Below is a small trained network, with its code and all its weights. Each question gives an input and a target symbol and asks what happens when units are switched off, that is, made to give their printed mean instead of their output.

import numpy as np


def w(rows, s, z=0):
    codes = np.array(rows[::2]) - 128.0
    scale = np.full(codes.shape[1], s)
    scale[-1] = z or s
    return codes * scale


def f(y):
    return np.maximum(y, 0)


def softmax(a):
    e = np.exp(a - a.max(-1, keepdims=True))
    return e / e.sum(-1, keepdims=True)


def log_softmax(a):
    a = a - a.max(-1, keepdims=True)
    return a - np.log(np.exp(a).sum(-1, keepdims=True))


def net(x, mask):
    ids = ['αβγδεζηθμπστψω'.index(c) for c in x.split()]
    T = len(ids)
    res = E[ids] + P[:T]
    r = res
    for j in range(3):
        rows = slice(3 * j, 3 * j + 3)
        q, k, v = (r @ M[0][rows].T for M in (Q, K, V))
        z = softmax(np.where(np.tri(T) > 0, q @ k.T / 3**0.5, -1e9)) @ v
        o = O[0][rows]
        res = res + np.where(mask[j], z, o[:, -1]) @ o[:, :-1]
    y = f(res @ A[0][:, :-1].T + A[0][:, -1])
    res = res + np.where(mask[3:7], y, B[0][:, -1]) @ B[0][:, :-1]
    return log_softmax(res[-1] @ U[:, :-1].T + U[:, -1])


Q, K, V, O, A, B = {}, {}, {}, {}, {}, {}
E = w([
[146,76,98,211],'α',
[37,65,181,124],'β',
[110,57,154,175],'γ',
[106,78,119,193],'δ',
[193,200,94,74],'ε',
[224,151,212,75],'ζ',
[88,78,113,181],'η',
[134,157,78,85],'θ',
[84,180,2,95],'μ',
[162,158,131,88],'π',
[144,161,80,90],'σ',
[162,164,78,92],'τ',
[201,156,155,89],'ψ',
[38,90,94,192],'ω',
],0.0087)
P = w([
[194,162,136,253],'0',
[129,59,116,54],'1',
[114,70,120,60],'2',
[105,70,123,59],'3',
[74,144,135,173],'4',
[78,143,143,162],'5',
],0.0075)
Q[0] = w([
[175,223,152,233],'head 1',
[70,135,161,194],'head 1',
[114,174,174,219],'head 1',
[66,142,182,254],'head 2',
[126,27,162,28],'head 2',
[205,202,95,73],'head 2',
[50,30,129,198],'head 3',
[53,38,134,197],'head 3',
[202,224,132,62],'head 3',
],0.0083)
K[0] = w([
[146,134,72,35],'head 1',
[41,33,183,9],'head 1',
[105,96,87,20],'head 1',
[48,4,114,2],'head 2',
[72,120,105,246],'head 2',
[213,231,105,129],'head 2',
[25,68,101,146],'head 3',
[16,42,101,148],'head 3',
[231,204,156,105],'head 3',
],0.0078)
V[0] = w([
[1,118,51,124],'head 1',
[26,85,155,146],'head 1',
[117,83,238,130],'head 1',
[59,56,92,173],'head 2',
[126,53,250,133],'head 2',
[178,146,232,70],'head 2',
[67,64,78,115],'head 3',
[178,195,154,89],'head 3',
[180,191,145,84],'head 3',
],0.0089)
O[0] = w([
[246,167,89,58,35],'head 1',
[194,201,196,82,152],'head 1',
[43,209,230,127,211],'head 1',
[198,126,213,117,222],'head 2',
[75,169,249,143,254],'head 2',
[2,177,120,156,93],'head 2',
[176,119,232,108,187],'head 3',
[79,133,33,110,50],'head 3',
[85,132,33,106,50],'head 3',
],0.0078,0.0018)
A[0] = w([
[132,60,163,177,207],'neuron 1',
[171,65,166,57,254],'neuron 2',
[82,203,140,21,113],'neuron 3',
[140,2,124,100,195],'neuron 4',
],0.0082,0.0036)
B[0] = w([
[156,232,225,190,208],'neuron 1',
[155,228,186,109,255],'neuron 2',
[36,190,141,2,174],'neuron 3',
[244,91,105,238,187],'neuron 4',
],0.007,0.0082)
U = w([
[169,142,181,255,187],'α',
[111,175,157,40,239],'β',
[99,148,172,62,4],'γ',
[145,120,122,98,52],'δ',
[114,78,68,148,218],'ε',
[25,138,119,141,88],'ζ',
[156,119,116,72,95],'η',
[154,94,104,141,101],'θ',
[214,115,76,116,64],'μ',
[107,89,116,140,108],'π',
[155,86,105,149,121],'σ',
[152,79,101,157,130],'τ',
[76,85,115,159,150],'ψ',
[193,144,106,52,43],'ω',
],0.0076,0.0035)

Each question gives the input, a string of symbols that net reads in full, and the target symbol t.
The units are the heads (3 rows each of Q, K, V and O) and the neurons (one row each of A and B). Each row of codes is followed by its name. A weight is (code - 128) times the scale printed after its matrix; where a second scale follows, it is the last column's (O, A, B and U).
mask holds one flag per unit, heads first, then neurons. A switched-off unit (its flag False) gives its mean, the last column of its rows in O or B, instead of its output. The means were averaged over made-up inputs and are rounded, as every weight is.
A unit's drop is (log p(t) with every unit on - log p(t) with that unit switched off) / (log p(t) with every unit on - log p(t) with every unit switched off).
The circuit of an input: a set's keep is (log p(t) with only the set's units on - log p(t) with every unit switched off) / (log p(t) with every unit on - log p(t) with every unit switched off). Starting from all 7 units, units are removed one at a time, each time the one whose removal leaves the highest keep (on an exact tie, the one counted first), for as long as the keep stays at least 0.8.
units of the circuit, in order: the units of the circuit, biggest drop first
k most important neurons: the k neurons with the biggest drops, biggest first
which heads matter: for each layer, one digit per head in row order, 1 if its drop is at least 0.15 and else 0, layers parted by /
drop when u is switched off: that unit's drop, to one decimal
input ω β β ω, target β: which heads matter -> 100
input β ε δ, target α: which heads matter -> 001
input ζ ω η, target α: which heads matter -> 001
input ζ β α η β, target β: which heads matter -> 100
input ζ ε β τ, target ζ: units of the circuit, in order -> head 2; head 1
input ε β μ, target ε: units of the circuit, in order -> head 1; head 2; neuron 2
input ε ζ τ, target ε: units of the circuit, in order -> head 1; head 3; head 2
input μ ψ β, target α: units of the circuit, in order -> head 3; neuron 4; neuron 1
input ω η ε ε, target ω: which heads matter -> 110
input ε β ε, target ε: units of the circuit, in order -> head 1; head 3; head 2
input α μ σ, target α: units of the circuit, in order -> head 1; neuron 4; head 2; neuron 3
input β β β ω σ, target β: units of the circuit, in order -> head 1; neuron 3
input ε δ π, target ε: which heads matter -> 111
input μ μ μ π η μ, target μ: which heads matter -> 110
input α β η π, target α: 3 most important neurons -> neuron 4; neuron 3; neuron 2
input γ τ β, target α: units of the circuit, in order -> head 3; neuron 4
input α ζ ζ ε ε, target ζ: units of the circuit, in order -> head 2; head 3; head 1
input ψ ψ δ, target α: 2 most important neurons -> neuron 1; neuron 4
input β β ζ ζ ε ε, target ζ: which heads matter -> 011
input β β β η ζ, target β: 2 most important neurons -> neuron 3; neuron 4
input ε μ β σ, target ε: drop when neuron 2 is switched off -> 0.1
input β ε γ, target α: drop when head 3 is switched off -> 0.5
input μ ζ β ζ, target μ: drop when head 1 is switched off -> 0.2
